[-322 -336 -234  195  269 -132  181  -80  305  106 -193  -70 -278 -407
  105  -29  110  -52  432   -8 -145 -127 -492  116    6  436  -80   21
   -6  151  162  125  326  146  138  151  254 -192]
<209>
[  29  333  144  -34   56  118 -243  -63   63   52  108 -160  207  248
  344 -431 -314  -42 -253   82   42  176  -31   14  311 -257  -19   24
  -58  134 -145 -249 -198 -155   63 -258  -64  160]
<74>
[ 594   52 -332 -128 -207 -186 -143  353 -134  -75  358  112  144 -230
  118  244 -529   18 -152 -444 -342  244  244  192 -167 -434  127  276
  289  524   -9  -17 -413  114 -144  235    9  249]
<135>
[  67  124 -133   25  168 -322  155 -150  228   -1  205  -86   -5  396
   86 -118 -372 -101   95   60  -59  126 -353  287  -11  -64  -49   14
   48  481   76 -270 -128 -177 -166  153   60   46]
<16>
[  44  -54  436 -213  308  194  -33  220  666 -222  -16  -44 -150  165
  139 -218 -142  354  282 -132 -139  -42 -111 -190   11   41  233    1
  290  244    9  327   12  328   15   25  112   97]
<123>
[ -32  113  257   15  254  354  519 -427  115 -306 -156   -8  586  259
 -321 -279  284 -288  352  468   68  -72 -443 -225  141  457  118  145
 -280 -434 -133 -307  187 -343 -275   -7 -272  521]
<209>
[  80  234   72  -90  141   33  422 -143  219 -198   11  -55  266  -34
 -285  172   75    8  219  211 -162   28   80    2  241  292 -129 -112
 -127   17   30 -247  -93   81   83 -225  100  -80]
<154>
[ 214 -251   13 -135  239 -268 -197  -32  124  -66  158 -145  173  -16
  -73 -111   13 -200   97  249   -1  181  116    8  227  273 -151  -34
   53 -178  -46   62 -190  354  127   -2  185  -22]
<62>
[  91 -498 -273 -118  106 -588   -6  115  -60  152  126  155   86 -255
 -231  217  -73 -112  -76  142  -51  164  202  -70  -17  385  -47   11
  344  -49  -56  276 -137  551  104  271  174 -113]
<106>
[-179 -100 -151   76  385 -249  219 -360  330  112  -84 -379  -27  158
   96 -320 -233 -252  327  259  -33   18 -672  193 -118  404 -222   56
  127  -55    9  115  223  154 -124  396  131 -190]
<154>
[ 247  376  306 -336  302 -228  237 -347  100  -14   97 -215  183  270
 -130  158  120  -57  172  289  -37   61  120 -101 -219  -20  -88 -210
 -349  103 -144 -203  -15  -52 -133  144   82  120]
<74>
[ 361  491  -97  -49 -126  388  -61  109 -237  -12  -85  -14    9  146
  180   91  177  191 -344  -71  136  157  231  206  209 -663 -273 -202
 -248  223  159 -230  174 -296   69 -282  281 -215]
<181>
[ 188  638 -252  322 -502  324  171    2 -512  173 -148 -326  399 -176
  221  169  -35  261 -596   29   77   94  283  215   60 -413 -210  -54
  122   51   65  -55   58  -89  158  179  163 -313]
<135>
[-244  552  237  629  526 -146 -175 -117  151  -52 -325 -302 -349 -385
  243   34  156  351   66   -5  -97 -130  107  116  118   26   -4 -255
  -50   65  256  188  402  658  478  348  307 -433]
<22>
[-430 -151 -116  -45  226  194  412 -125   59 -159 -274  169   72 -273
 -134  -49  419 -154  371  164  190  -39 -332 -133  169  317 -147  197
 -384 -260   48 -208  371 -250  -45 -142   50    6]
<22>
[ 438  655  573   45  259   42  343 -307  388 -334    5 -358  419  368
 -134   28   42  175  357  282 -136   56  111  -41   12  160  -56 -225
  -75  -29 -125  -94 -144  314   89  292   28   93]
<181>
[  22 -196 -501  317 -373  211  638  173 -202  288 -196  -28  308 -228
   10   19   51  -31 -251   66   31  -55 -666  129  -42  422 -278   33
  342   34  -54 -112  -35  248  125  478  375 -172]
<154>
[ 234   48 -352  303 -346  164  181   63 -591   -5 -104   56  451 -247
  -32  343  165 -102    7  115 -131  157   20   23   99   76 -237  -12
  -59  -89   74 -169  -71  142   51  183 -139  -38]
<209>
[  32  268 -292 -288 -461  215  631  -50  195  174 -186   43   86   89
  -39   38  -96 -307  262   17   38   61 -390  370  152  104 -409  -53
 -228  212  -17 -401 -171 -284 -329  154  244  196]
<42>
[-102 -412 -260   54 -119  -41  328  310  -79   35 -284  172  336 -382
   22 -197  -83 -166   12 -275   62  -77 -405  -78 -180  339   78  221
  448 -224 -123   -2   89  306 -119  320 -135  150]
<154>
[  52 -240  236 -412   55  175  177  -97  463   23  106 -183  362   47
   39 -474 -131 -222  185   77  -42  -41 -372 -184  -54  248   80  168
 -311 -223 -435 -230 -410 -430 -269 -367 -388  436]
<16>
[ -22 -164  333 -181  310  182  525 -122  502 -207    4  -46  498 -101
 -269  -87   -4   37  553  187 -177 -104  -80 -324 -161  683  142  157
  210 -314 -186   61  -32  272 -111  151 -241  253]
<181>
[ 480  483 -140   94 -364  338  178  278 -201 -177 -162  -63  298   97
  187    0  107 -120 -469   44   48  230 -348  116  104 -199 -441  -38
   37  161 -128 -455 -175   91  232  242  434 -245]
<62>
[-384  619   12  316   95  239 -497  102 -234  -99 -211   90 -233 -562
  466 -103  127   62 -228 -207  -78  127  -17  -45  335 -502   65   35
 -222  187  115 -346  357  172  404  -72  -29 -228]
<209>
[  30 -103  -52  113  368 -285  298 -186  337  180   37  -18  349   38
  -46 -281 -113  -17 -238  122 -148 -107 -262  -76 -100  190  -20   90
  152 -134 -233   14   52  133  130  -54 -218  -88]
<106>
[   5  168   59  300  519  103  -31 -349   18 -347  111 -493   98  228
   39  -11  245  157  417  435  -54   59 -401  -32  -16  182  130  -10
 -155  -48   91  196   83   52   85  163   54  -43]
<181>
[ 304 -171 -511   39    9    3 -238  -21 -453  282  593 -218  436  353
   39  -55 -320 -178 -279  362  119  293  417  215   48  -54 -251  363
  203 -192  -64  110 -628 -215 -207  -69 -204   35]
<181>
[ 234 -250   50 -323  338 -248   33  248  317  111  274  -15 -293  111
   16  101 -121  166  177 -113   -1  -49   57  -38 -303   24   46  -38
   55  246  -23  247 -281   34  -81    8  263  -26]
<106>
[  -1  -34 -275  -49 -128 -264  -43 -130  246   94 -117  -23  218  -22
  130 -539 -182 -373 -325  -34  -58  166 -538  104  339 -269 -249  237
 -299 -220 -228  -92   88 -197  -59 -161 -174  -77]
<16>
[ 327   72 -294 -130  -70  215  291  134   69  185   67  138 -103  137
   -7  224 -262  -94  104 -110   29   63  183  255   95  110 -316   -1
   26  185  135    5 -283   13 -264   23  156   78]
<123>
[-125  327  -15   70  166 -476 -151  -39   60  138 -315  184 -190 -196
    6   27  357 -106 -315   53  -46   84  -26  -41  224 -141 -103 -272
 -230   45 -147  -96  375  277  337  -64  238 -273]
<42>
[ 198  132 -132 -169 -279 -100  -11  268  179  -98  -87   21   -9  -24
   18   13  -24 -180  -85  -29  -54  230 -189  111  332   66 -279 -157
  127  245  -64 -232 -186  298  163   24  474 -173]
<62>
[-222 -102   44  320  198  -33   37   32  329 -214 -177   34   38 -275
  133 -212 -101   87  356 -139 -252   -7 -501  -79  154  307  204   79
  210  175  -59    7  125  541  232  254  -98  147]
<123>
[  60 -454 -156 -247  225   91  110 -207  271   90  332 -247    0   76
 -181   51  -76 -425  637  229   57 -231  122   75 -243  823  -87   -6
  -38 -482   59  233 -352 -126 -317  -22 -122  164]
<123>
[ 168 -199 -279  521 -131  626  429  273 -501 -182 -213 -144  657 -294
   22  121   79  242  -17  -41  -93 -149   83   33  -38  421  113  137
  523 -208   86   48 -108  404  202  145 -143  -19]
<154>
[-138 -445 -309  287  373 -366   26  163   69  -80  -92  -99 -149 -195
  115 -191  -54  -70  241 -188   23  -89 -765   43 -156  375  103  137
  460   92   98  235  161  620   97  516  318   -5]
<123>
[  11 -124 -117  -16  606 -244 -316 -220  -36   73  408   57  193   58
   68 -155 -252 -295  226  106 -191   61  326   47  127  201  201   82
 -375 -225  -83    0 -325  103  -93 -236 -371  449]
<42>
[ 311  429  320  259   58   83 -162 -171 -111 -132   42 -208  193 -113
 -125   68  -49   83   -4   81  -93  -87  626  109  159   77  -60 -176
  -42 -338   24  -23 -264  374  310   36  -46   49]
<62>
[ -73 -362    5  -73  431 -126  560 -515  315  102   -3 -249  391    1
 -237  -96  103 -274  657  357  -61 -362 -319 -221 -484  819   33   92
  -34 -489 -157  211   81   60 -272  403 -389  348]
<135>
[-172  108  -30   99 -395   75  -51  418  -20  141 -137  225  -73 -476
   20  -55 -132  -37 -272 -357   18   39   30   13  394  126    4  -90
  306   65  -50 -325 -144  469  225  -62  239  -52]
<123>
[  25  238  161  -84 -382  335  176  257   -2 -270 -264  331  122  -51
   -2   11  111  -92    6  -92   37  157   67 -174  460 -188 -149  134
  -84   -4  -51 -220   28   73  107 -150   65   84]
<154>
[-588  487  -12    0 -549  442  233  -12  -75  -80 -649  350 -218 -302
   76 -102  484 -180  -81    6  137   92 -769   40  374 -183 -121 -126
 -419  162  -61 -737  514 -465  136 -105  178  -89]
<42>
[-424 -249 -278  166    2   10   44  147  163  243  -28   14 -225 -327
  238  -61 -135  133  -63 -221   -3  -12 -292   86  -39  258   45  185
  273   71   13  183  -27   95   63  -33  -10 -287]
<22>
[-398 -121  421   57  441  101  284  -71  642 -173 -369   53 -229    4
  -48 -415  163 -198  508  220  -59 -184 -838 -173   21  680  123  -34
   94    1  -59 -246  280  150   48  197  153  105]
<181>
[-210  278  128  -28 -231  306  300  -14   83    3 -261  116   78 -170
   37 -107  -88   -9  314 -102  -66   26 -181   84  356  102   95  108
  144  170   91 -262   64  -38  -67   51   58  278]
<123>
[ 429  158 -245   58   67  553   61  139 -268 -364  199 -231   87 -107
  -40  487  149  155  297  -12  -64  -29  190  130 -292  232   42   35
  126   20  212  170 -190  180  -26  377  318   42]
<16>
[-110  229  157  290  220  385  250 -185  328 -227 -463 -333  116   20
  106 -382  115 -167  190  255   49 -187 -540  -43  286  475 -281 -294
 -331 -223  -46 -298  156  229  204  -52   66  -89]
<42>
[ 677  236  284 -103 -320   99  181  293 -136 -248  182  105  269  186
 -352  439 -218  222  -23 -213  -96   48  637   55  -45  -45  262 -280
  323  166   11 -102 -473  170 -134  -71   67  348]
<22>
[-414  -78 -102    9  440  148  160 -643  462   26   -2 -456  290 -125
   90 -733 -257 -251  229  177 -176 -222 -721  163 -118  178   18  260
 -402 -251 -133 -336  237 -529 -244 -139 -515  165]
<62>
[ 428   96 -183  113  -65  488  213   32 -105  -75  176 -120  290 -106
 -112  270  -85   27  138  -22  -31 -124  406  129 -166  287 -151  125
  326 -257  192  149 -179  139  -69  250  -40  -26]
<123>
[ -17  332  188  326  -32   64 -288   88 -143  -43 -170 -100 -167  -73
  226   79   89  470 -103 -129  -74   22  211   46  148 -334  116 -280
   31  172  141  174  165  261  349    5   58 -263]
<154>
[ 819   68   26  461  370  233 -326   60 -347 -364  247 -305  529  -29
  -70   66 -107   54  -58   28 -320  -26  318 -105  200  377   72 -214
  107 -350   -5  115 -479  899  382  -56   26  218]
<181>
[ 120 -568   97   53  370 -331   97 -120   36  -21  120  -50 -113  150
 -352  319   79  155  525  173   31 -153  337 -127 -424  509   82  -41
  255 -244   71  563   70  180  -79  196  -99  -63]
<16>
[ 243  360   19  199 -434  109   72  192   28  152  119  -15  347  -75
  230 -149 -315  -33 -500 -177 -190  175 -129   90  276  -97  -57   33
   53  225 -257 -417 -498  107  164  -38   53   78]
<22>
[-372  275 -157  108   30    4   99  -38   67  381 -365 -112  -84  127
  520 -262  -10  166 -347  -21  120    9 -204  193  169 -251 -167 -323
  -57  438   43 -243  337 -168  188 -240  120 -390]
<22>
[  -5   76   55  -90 -186  233  109  -21  185 -154 -113 -116  266 -365
  131  -99  -32 -166  374  106 -206  189 -138   98  459  241 -188   57
 -143  142  103 -433 -129  -68  112  -98   63  -41]
<106>
[  44  419  169  694   26   87  212   -8 -309 -114 -156 -158  151   72
  -37  239  155  314 -160  113   94  -74  211   20   46  213   37 -198
  370  -36  144  -38   98  391  384  248  154 -360]
<22>
[ 128  -61 -136 -275  320 -173  354 -188  162   62  161  213  240  236
 -224  -24  -36 -224  312   69   61  -11   83   -4   66  110  -25  239
  -56 -128  -24   17 -107 -142 -354 -104 -248  412]
<154>
[ 308   13  106   85  162 -300  150  156  309   14   86  -46   82  -18
  -82   68 -305  268  -92 -242 -139  -36  196   81  -97  143   94 -148
  433  155  -15  201 -161  575   95  186  121  -59]
<123>
[ 329  498  -27  385  -97   95 -389  176 -479 -389 -173   12 -106   70
  135  298  -25  112  -12 -154    4  201  647  152  470 -322    0 -179
   29  151  335  101   72  459  240  136  169 -144]
<154>
[ 162 -160 -120   58  187  -72  821  -77  330  357 -219 -124  119  401
 -101 -130  -58  153  -25  -54   86 -356 -612  -57 -597  181  -77 -162
  232  -92 -260  200  266 -108 -221  136 -161 -187]
<74>
[ 104  -44  -27    6  430  286  -38 -192  121 -106  421 -212  387  161
  141 -212 -216    3  326  177 -119   15 -186 -162  -51  240  177  424
  -24 -234 -109  249 -445  -72 -207  -47 -429  486]
<74>
[ 390  330 -289  217 -286  276  183  287 -389  222   60  -80  299  173
  186  228 -291  202 -340 -293  -64  -27  355  183  107 -114  -58 -265
  221   -2  128  143 -354  405   11  -83   44  -79]
<209>
[-297  433   -7 -265 -134  158  379 -142  538  162 -123  -29  -13  139
  269 -388 -268 -142   97 -181   94  -21 -383  149  158 -178 -207  199
   -1  119  -48 -251   92 -412 -160 -178 -112 -109]
<209>
[ 172  478  -37  487  -61   30  107  -18   -4 -190 -107 -365  319  -50
  273  -67 -209   62 -187   66 -117  111 -268   27  398  143 -227 -212
 -149  263  -40 -298 -278  413  380   47  226 -106]
<106>
[ -57  312  469 -223 -410  204  -14   30  122 -160 -253   99 -245   15
  -64  231  180   98  243  -92  -87 -116  386  -47  167 -128  156 -394
 -272  301   61 -316  -12 -365   61 -422  -28  111]
<106>
[  94  -60 -640 -411 -858  320  234  193 -450  301  203  169  314  244
    6  230 -134 -290 -364  -63  260  201  396  342   24 -244 -251   37
   53   21  -93 -266 -363 -641 -338 -369  -46   62]
<135>
[ 360  524  -22  267   44  305   70 -179  -95  179 -156 -367   73   -5
  265 -123 -288   48 -280   13  -91  -34   57  283  283 -183 -292 -318
 -238  139  144 -262  -12  105  158  -70  170 -178]
<16>
[-213  292  -81  303  199 -239   26 -536   76   48 -231 -341  -86   91
   97 -203 -137 -128   81  113   -4  -79 -153  245  275   23 -115 -362
 -532   19  109 -193  311  -37   43  -86  -90 -123]
<135>
[ 294  402 -238  121   23 -155 -139 -126  -94   45   29    6   85    5
   97  -84 -267 -371 -237  -43  156  147  450  321  469 -216 -425   43
 -198   54   89 -298 -183   43   23 -141   57  128]
<209>
[  52  507 -321   98 -446  209  107 -149 -247  254  -52  -95  433   18
  241 -133 -223 -254 -467   32  -40  124  146  338  438 -153 -420 -153
 -292   84  -68 -657 -249 -298  148 -413  -51 -107]
<106>
[ 601   87 -224  -24 -153 -217   12   78 -184  132  228 -223  177    2
  -98  329  -63  -15 -321  155 -189   81  240  222 -194   59 -152 -247
  -54  100 -103   72 -511  202   89  299  321  -66]
<16>
[-457  -90 -249 -440 -644 -135 -149  298  243  278  -31  274 -141  -62
  267 -225 -279 -145 -423   -9   -9  353 -115  167  350 -382 -212   58
   91  638  -95 -429 -124 -491  -13 -343  144 -180]
<181>
[-211  511 -221  -82  173   42 -214 -229  213  279 -101 -115 -126   69
  530 -600 -394 -425 -141  -49   88  176 -352  225  555 -408 -293  116
 -560   41 -105 -270  -35 -202 -131 -329 -103  160]
<42>
[ 129  736  -34  621 -286  366  147   15 -361   -4 -379  -81  609  -39
  306 -254  -31   70 -616  277   -7  328 -230   19  683 -240 -511  -89
 -105   11  -98 -536   32  355  474  113   87 -281]
<62>
[-179  -81   77  144   66  -33  125  -25  270 -241 -475 -233 -191 -209
  179 -164   36  184  356  -71  -63    2 -541   47  114  104   10 -117
  -43  180  164  185  433  176  137  254  280 -235]
<181>
[-385  417  124  477 -110  168  252 -268  182  -19 -491  -65   28  156
  117 -258 -232 -113  310  120   25  -51  -19  141  504  227 -150  -90
  -44  -67  166 -179  303  -72  -10  -25 -335 -148]
<209>
[-413 -237 -671  -18  -16  452   82 -173 -158   92  -49   -8  158 -511
  216 -264  158 -577  165  233   16   79 -596  129  289  309 -515  292
 -652 -286  -69 -526   -7 -385   88 -259  -26  -65]
<22>
